Each row of numbers stands for one object and depends on some of the facts below. Use the named rows to name the rest.

Known rows:
J766: [  1   1  10   9  -1 -16  -3 -16   1  -5   5  -1  -3   2   2   8 -14  -1
   2   7   8   4  -5  -2  -2 -13   3   2  -5  -3   4  -1   2 -16   5  -7
   5]
J412: [  0   0   2   7   2 -10  -9  -6   9  -3   6  -2  -2   3   4   1   6  -5
  10  -3   1   2  -1  -3   2   2   0  -7   3  -3   1  -4   3   4  -3  -2
   1]
J334: [ -3   4  -1   5  -3   2   0   0   2  -6   5   2   2   3  -1   5  -3  -7
  -1   1   3   6   2   3   2   0   3   5   0  -2  10   1   4 -10   4  -2
   1]
J43: [ -4   3   4  12  -1 -13   9 -15   3  -7   2  -1   2   2   9   3  -7  -3
  10   7   8   9   0  -5  -4  -8   6  -1   2  -2  18  -1  -2 -15  -5  -2
   3]
J93: [ -4   4   4  12  -1 -12  10 -15   3  -7   2  -1   2   2   9   3  -7  -3
  11   7   8  10   0  -5  -4  -8   7  -2   2  -1  19  -2  -3 -16  -5  -2
   3]
J674: [ 8  3 12  9  5  0 -6  3  6 -2 -1  0  0  3 -9  1 -1  6  0 -2 -1  4 -2  4
 -2  2  3  7 -3 -5  1 -3 -3 -1  5 -3 -3]
J758: [  3   0 -17 -16   2  19 -19  38  15   0   9   2  -1   1 -22  -2  22  -5
 -12 -17 -14  -5   4  13   8  32  -5   2   5  -5 -16   1  12  30   3   5
  -7]
J671: [ 0  2 -2  3  3 -8  2 -2  9 -3  3 -2  0  2  1 -1  3  0  6 -1  1  4 -1 -1
 -4  3  4 -3  3 -4  4 -3  0  3 -4  0  0]
J805: [ -7   3   0   1   1 -10   1  -3  11  -3   2  -1   0   1   2   0   0   6
   5   1   2   6   0  -1  -2  -2   4  -2   3  -1   6  -3   2  -2  -7  -5
   6]
J609: [ 1  3  0  1  0 -3 -2  1  5 -4  4 -1 -1  3 -5  4 -3  0 -2 -1  1  1 -3  3
 -1 -2  2  4 -2 -5 -1 -1  4 -2  7 -3  1]
J586: [ 2  2 -2  3  2 -9  5 -2 12 -3  4 -2  0  2  2  1  0  1  7 -1  1  3  0 -2
 -3  2  3 -3  3 -4  4 -2 -1  3 -4  1  1]
J697: [  1   0 -11 -10   1  10 -14  25  12  -2   7   1   0   1 -16   0  13  -4
 -11 -11  -9  -2   2   9   4  22  -2   2   1  -5  -9   2  10  20   5   3
  -2]
J928: [  7   1  -7   0   5 -11   1  -3  11  -2   0  -1  -2   1   2  -3   1   0
  11   0   3   2  -1   1  -9   7   2  -5   4  -3   4 -10  -1   1  -3  -2
  -1]
J977: [ 2  2 -3  2  2 -8  4  0  7 -3  3 -3  0  2  1  1  3 -1  7 -1  2  4 -3 -2
 -4  1  3 -3  3 -4  5 -1  2  7 -5  2 -2]
J750: [ -1   2   7   8  -2 -14   2 -14   1  -7   2  -1   1   1  -1   7 -14   1
  -4   7   7   5  -4  -1  -5 -13   5   4  -7  -5   8   4   3 -14   6  -5
   8]
J693: [ 1  3 -1  2  0 -2 -2  1  5 -4  5 -1 -2  4 -5  4 -3  0 -2 -1  0  1 -3  3
 -1 -1  3  4 -2 -5 -2 -1  4 -1  7 -2  2]
J519: [ -2   1  -2   4  -3 -11   5  -5   4  -5   6  -3   0  -2  -1   0   1   0
  10   2   2   6  -2  -2  -5   0   4  -4   4  -2   4   7  -1   6  -3   1
  -4]
J49: [ 2  3 -1  1  0 -2 -3  1  4 -4  4  0 -1  3 -4  3 -3 -1 -1 -2  1  1 -2  4
 -2 -2  2  4 -1 -4  0 -2  4 -2  7 -3  1]
J743: [ -1   1   0   4   3 -10   4  -3   8  -4   3  -2   0   1   0   1   0   0
   6   1   2   5  -1  -1  -4   0   4  -3   2  -4   7  -2   0   0  -5   0
   1]

Facts:
skeklik: comes just before; sabe: refers to
J62 (skeklik J203)
J750 (skeklik J856)
J926 (skeklik J698)
J631 (skeklik J950)
J722 (skeklik J338)
J214 (sabe J451, J35)
J43 (skeklik J332) (sabe J161, J334)
J698 (skeklik J161)
J849 (sabe J694, J61)
J140 (sabe J625, J964, J478, J872, J448)
J456 (skeklik J895)
J217 (sabe J18)
J334 (skeklik J834)
J757 (skeklik J349)
J359 (sabe J153, J964, J957)
J485 (skeklik J984)
J220 (sabe J611)
J998 (skeklik J94) (sabe J697, J425, J515, J62)
J385 (sabe J550, J926)
J416 (sabe J698, J326)
J984 (skeklik J959)
J586 (sabe J825, J338, J149)
J351 (skeklik J422)
J429 (sabe J509, J179, J766)
J372 (sabe J757, J754, J625)
J93 (skeklik J429) (sabe J334)
J423 (skeklik J84)
J806 (sabe J625, J478)
J376 (sabe J575, J957)
J895 (skeklik J940)
J371 (sabe J698, J544, J491, J354)
J514 (sabe J61, J940)
J332 (skeklik J35)
J861 (sabe J750, J515)
J832 (skeklik J519)
J119 (sabe J607, J84)
J938 (skeklik J477)
J825 (skeklik J818)
J436 (sabe J754)
J87 (sabe J86, J351, J851)
J671 (sabe J274, J722)
J754 (skeklik J334)
J727 (skeklik J223) (sabe J818, J288)
J542 (sabe J478, J185, J33, J278)
J959 (skeklik J697) (sabe J451, J559)
J338 (skeklik J425)
J108 (skeklik J173)
J925 (skeklik J331)
J223 (skeklik J775) (sabe J607)
J287 (sabe J433, J745, J831)
J353 (sabe J456, J349, J611)
J364 (sabe J448)
J61 (skeklik J872)
J39 (skeklik J964)
J821 (sabe J690, J834, J875, J831)
J448 (skeklik J805)
J181 (skeklik J711) (sabe J423, J825, J933, J69, J448)
J856 (skeklik J165) (sabe J456, J757, J777, J149)
J185 (skeklik J743)
J557 (skeklik J608) (sabe J543)
J934 (sabe J712, J940)
J477 (skeklik J776)
J725 (sabe J509, J972, J623, J925, J149, J611)
J508 (sabe J694, J690, J334)
J84 (skeklik J375)
J472 (sabe J515)
J836 (sabe J709, J938)
J412 (sabe J547, J766)
J272 (skeklik J998) (sabe J456, J61, J775)
J575 (skeklik J491)
J519 (sabe J625, J349)
J611 (skeklik J423)
J769 (sabe J770)
J331 (sabe J547)
J231 (sabe J623)
J711 (skeklik J758) (sabe J693, J477, J491)
J805 (skeklik J836) (sabe J925, J351)
J709 (skeklik J288)
J544 (skeklik J361)
J375 (skeklik J33) (sabe J599, J834, J108)
J819 (sabe J674)
J361 (sabe J326)
J445 (sabe J86)
J889 (sabe J179, J38)
J289 (sabe J550, J332, J832, J288)
J766 (skeklik J875)
J952 (sabe J485, J351)
J964 (skeklik J544)
J422 (sabe J165, J950)
J153 (skeklik J364)
J349 (skeklik J607)
J614 (sabe J203, J674)
J743 (skeklik J181) (sabe J984, J895)
J834 (skeklik J925)
J471 (sabe J964, J950, J104)
J608 (skeklik J451) (sabe J694, J456, J547, J94)
J977 (sabe J872)
J408 (sabe J39, J354)
J491 (skeklik J926)
J928 (sabe J509, J834, J818)
J15 (skeklik J849) (sabe J690, J49)
J607 (skeklik J15)

Which object is each row?
No name comes twice in this set of rows, the named rows included.
[  0   0   2   5  -1 -12   7  -5  11  -4   6  -2   0  -2   0   0  -2   1
   7  -1   1   5   0  -1  -2  -1   5  -4   3  -4   5   2  -3  -1  -3   0
   1]  J856
[  1   1  15  10  -4 -15   9 -16   3  -7   5  -1  -1  -1   1   5 -18   2
  -1   2   5   4  -4  -1  -1 -17   7   4  -4  -6   4   4  -3 -19   8  -5
   6]  J456
[  1  -3 -13  -9   4  12 -24  31  19   0  11   0  -2   1 -12  -4  31  -9
  -1 -19 -15  -3   5   7  11  35  -6  -9   9  -4 -13  -1  12  35  -6   6
  -7]  J331
[  1   0  14  10   0 -20  17 -16   4  -7   2  -3   0  -2   5  -1 -13   3
   7  -1   5   6  -5  -4  -4 -17   8  -3   1  -6  11  -1  -6 -17  -1  -2
   5]  J272
[  3   1   0   2   2 -11   8  -1   7  -3   4  -2   0   1   2   3   0   0
   5   2   4   4  -3  -4  -4  -2   3  -2   2  -2   8   1   2   5  -9   4
  -2]  J364
[ -1   2   7  10   2 -18   9 -16   5  -5   2  -3   0   1   6   3  -9   2
   8   7   8   7  -3  -5  -7 -11   7  -3   0  -3  12  -2  -2 -11  -5  -2
   3]  J557
[ 3  2  8  5  2 -4 -3  0  5 -3  2  0  0  1 -7  4 -5  2 -2  0  2  3 -2  3
 -1 -2  3  6 -3 -4  2  0  1 -5  4 -3  0]  J203
[-2  3  0  0 -1 -2 -4  1  5 -4  4 -1 -1  4 -4  3 -2  2 -3 -2  1  2 -2  3
  0 -5  2  5 -2 -4 -1 -1  5 -2  6 -5  4]  J851
[ -2   0 -16  -3   7   8  -1  24  16  -1   9  -1  -2   5 -13  -3  19  -5
  -1 -10 -11   0   3   4   1  30   4  -6   7  -3  -7   1   9  22  -2   5
  -2]  J361
[ 3  3 -4  0  0  0 -2  2  2 -5  2  0 -1  3 -4  2 -2 -4  1 -2  2  2 -2  5
 -2  2  2  4  0 -4  2 -5  3 -6  8 -4  0]  J690
[  1   1  -5  -4   0   3  -9  12   8  -4   5   1   0   1 -11   3   4  -2
  -9  -5  -4   0   0   6   1  10   0   3  -1  -5  -4   2   7   8   5   0
   1]  J425
[ -4   2   7   9  -3 -13   2 -15  -3  -7   4  -2  -1   0  -3   5 -13   2
   3   7   7   6  -4   0  -6 -15   6   3  -4  -3   5   4   0 -13   9  -7
   3]  J754
[  0   0   7   7  -1  -5 -16  -5   4  -4   8  -1  -3   5  -1   5   1  -6
   1  -4   0   0  -3   0   7  -2  -1   0  -2  -4  -5   0   7  -1   7  -4
   3]  J547

The same objects again, as new rows of numbers:
Some objects and their rows:
J559: [ 0 -2  3  1 -1  1  0 -2 -3 -1 -2 -1  1  1 -1  0 -3 -2 -1  0 -1  1 -2  1
 -3 -1 -1 -4  0  0]
J161: [ -3  -6  -2  -4   5   1  -2  -2  36  -1  16   1   0   2  11  -3  -5  -5
   9  -4  -2  -4  -6  -1  -3  13 -11  28  11  -1]
J43: [-3  9  5 -2  3 -1  0  3 -4  6 -3  0 -2 -4 -1  0 -2  8 -2 -5 10  4  7 -1
 -3 -2 14 -5 -2 -2]
J575: [ 4  8 -5  2 -1  0  1 -1 -5  3 -3 -1  1 -4 -1  1 -2  2 -2  7  0  3  5 -1
 -4 -2 14 -5 -1  0]
J478: [-2  0  3  0 -1  1  0  0 -3 -1  1  0  2  6  4  0 -3  1  1  5 -1  2 -1  2
 -3 -2  2 -4  0  1]
J272: [ 1  7 -7  2  0 -1  0  4 -5  4 -3 12 -1 -6 -2  0 28  3 -2 -1  6  3  6  1
 -1 -3  9 -4 -1 -1]
J408: [ 1 -5  3  0 -1  0  0  3 -3 -1 -3  0 -2 -2 -1  1 -2  3 -1 -5  2  1  3 -1
  8 -2  0 -2 -1  0]
J750: [ 2  9 -4  1 -1 -1  3 -2 -5  0 -3  0  2 -4 -1  2 -2  2 -2 12  0 -1  4  0
 -4 -2 12 -5 -1 -1]
J108: [ 2 10 -1  2 -1 -1  2 -2 -5  2 -3 -1  1 -4 -1  2 -1  1 -2  8  0  1  4 -1
 -4 -2 12 -5 -1  0]
J519: [-3  4 -7 -3  5  0  0  1 -3  1  0  0 -1 -1 -1  1 17  8  2 -4 -1  0  4  1
  3 -2 -2 -4 -1  2]
J625: [-3  1  0 -2  0  1  3 -1 -4 -1  0 -1  3 11  4  2  1  3  4  6 -1  2  1  4
 -4 -2  1 -4  0  6]
J93: [-3  9  6 -2  3 -2  0  3 -4  6 -3  0 -2 -4 -1  0 -2  8 -1 -5 11  3  6 -1
 -3 -3 14 -5 -1 -3]
J836: [-2 -4 -2 -2  2  0 -1 -1  7 -1  4  0 -2 -4 -1 -1 -1  1  1 -4 -1 -3 -3 -1
  5  3 -9 11  0  0]
J351: [-2  5 -5  0 -1 -1  0  5 -6  5 -3 -2 -1 -4 -1 -2 -2 -3 -1  9  0  5  9 -1
 -4 -2 27 -4 -1  0]
J697: [ -2  -5  -4  -3   0   0  -1  -2  19  -1  11   0   1   1   4  -2  -4  -5
   4   2  -2  -4  -6  -1  -3   9 -10  17   5  -1]
J214: [ 0 -3  5  1 -1  0 -1  3 -2 -1 -3  0 -2  5 -1  1  0  3 -1 -5  2 -1  1 -1
  3 -1 -1 -2  0  0]
J977: [ 1 -1  5  1 -1  0 -1  5 -3 -1  1  0 -2  7  0 -1  3  4 -1 -5  1  0  1  1
  7 -2 -1 -3 -1  0]
J385: [-1 -2  7  1  0  0  0  3 -2 -1 -2  0 -2  3 -1  1  2  2 -1 -4  2 -2  0  0
  3 -2 -2 -1 -1  0]
J933: [ 1 -2  1  1 -1  0  0 -2 -3 -1 -1 -1  1  1  0 -1 -3 -2 -1  0 -1  2 -2  1
 -4 -1 -1 -4  0  0]

Name these rows:
No name comes twice in this set of rows, the named rows included.
[-3 -2  4 -1  1  0  0  2 -3 -1 -3 -1 -1  8 -1  3  6  4  2 -4  1 -1  2  1
  3 -2 -1  1  0  1]  J436
[-2 -2  5  0  0  0  0  5 -2 -1  0  0 -2  7  0  1  4  4  0 -4  1 -1  1  1
  6 -2 -1 -3  0  1]  J542
[ 5 -5 -2  0  0  0  2 -2 -2 -2 -3  0 -1 -6 -1  2 -5 -2  1  6 -1  7  4  0
  3 -2  2 -4  0  0]  J326
[-3 -1  1 -2  4  0  1  3 -3 -1 -2  0 -1 13 -1  3 14  7  4 -4 -1  0  3  2
  5 -2 -1 -1  0  7]  J372
[ -2  -5  10  -3   3   0  -2  -2  20  -1   9   0  -2  -4   1   0  -2  -5
   6  -5  -1  -4  -6  -1   6   5 -11  27   1   0]  J375
[ 6  2 -5  1 -1  1 -1 -1 -3  3  4  0  1 -4  4 -3 -3  1 -1  6 -1  1 -1  0
 -3 -2  3 -4 -1  0]  J964
[-1  2 -2  0  0  0  0  1 -3  2 -1  0 -2 -5 -1  0  4  3 -1 -4  2 -2  2 -1
  1 -2  1 -3 -1  0]  J743
[ -2  -6  -3  -3   5   0  -1  -2  25  -1  10   1  -2  -5   0  -2  -3  -2
   5  -5  -1  -4  -5  -1  10   7 -10  25   4   0]  J711
[ -2  -6  -6  -3  -1   0  -1  -2  13  -1  11  -1  -1  -2   4  -2  -3  -5
   6  -3  -2  -4  -6  -1  -3  11 -10  19   6   0]  J925

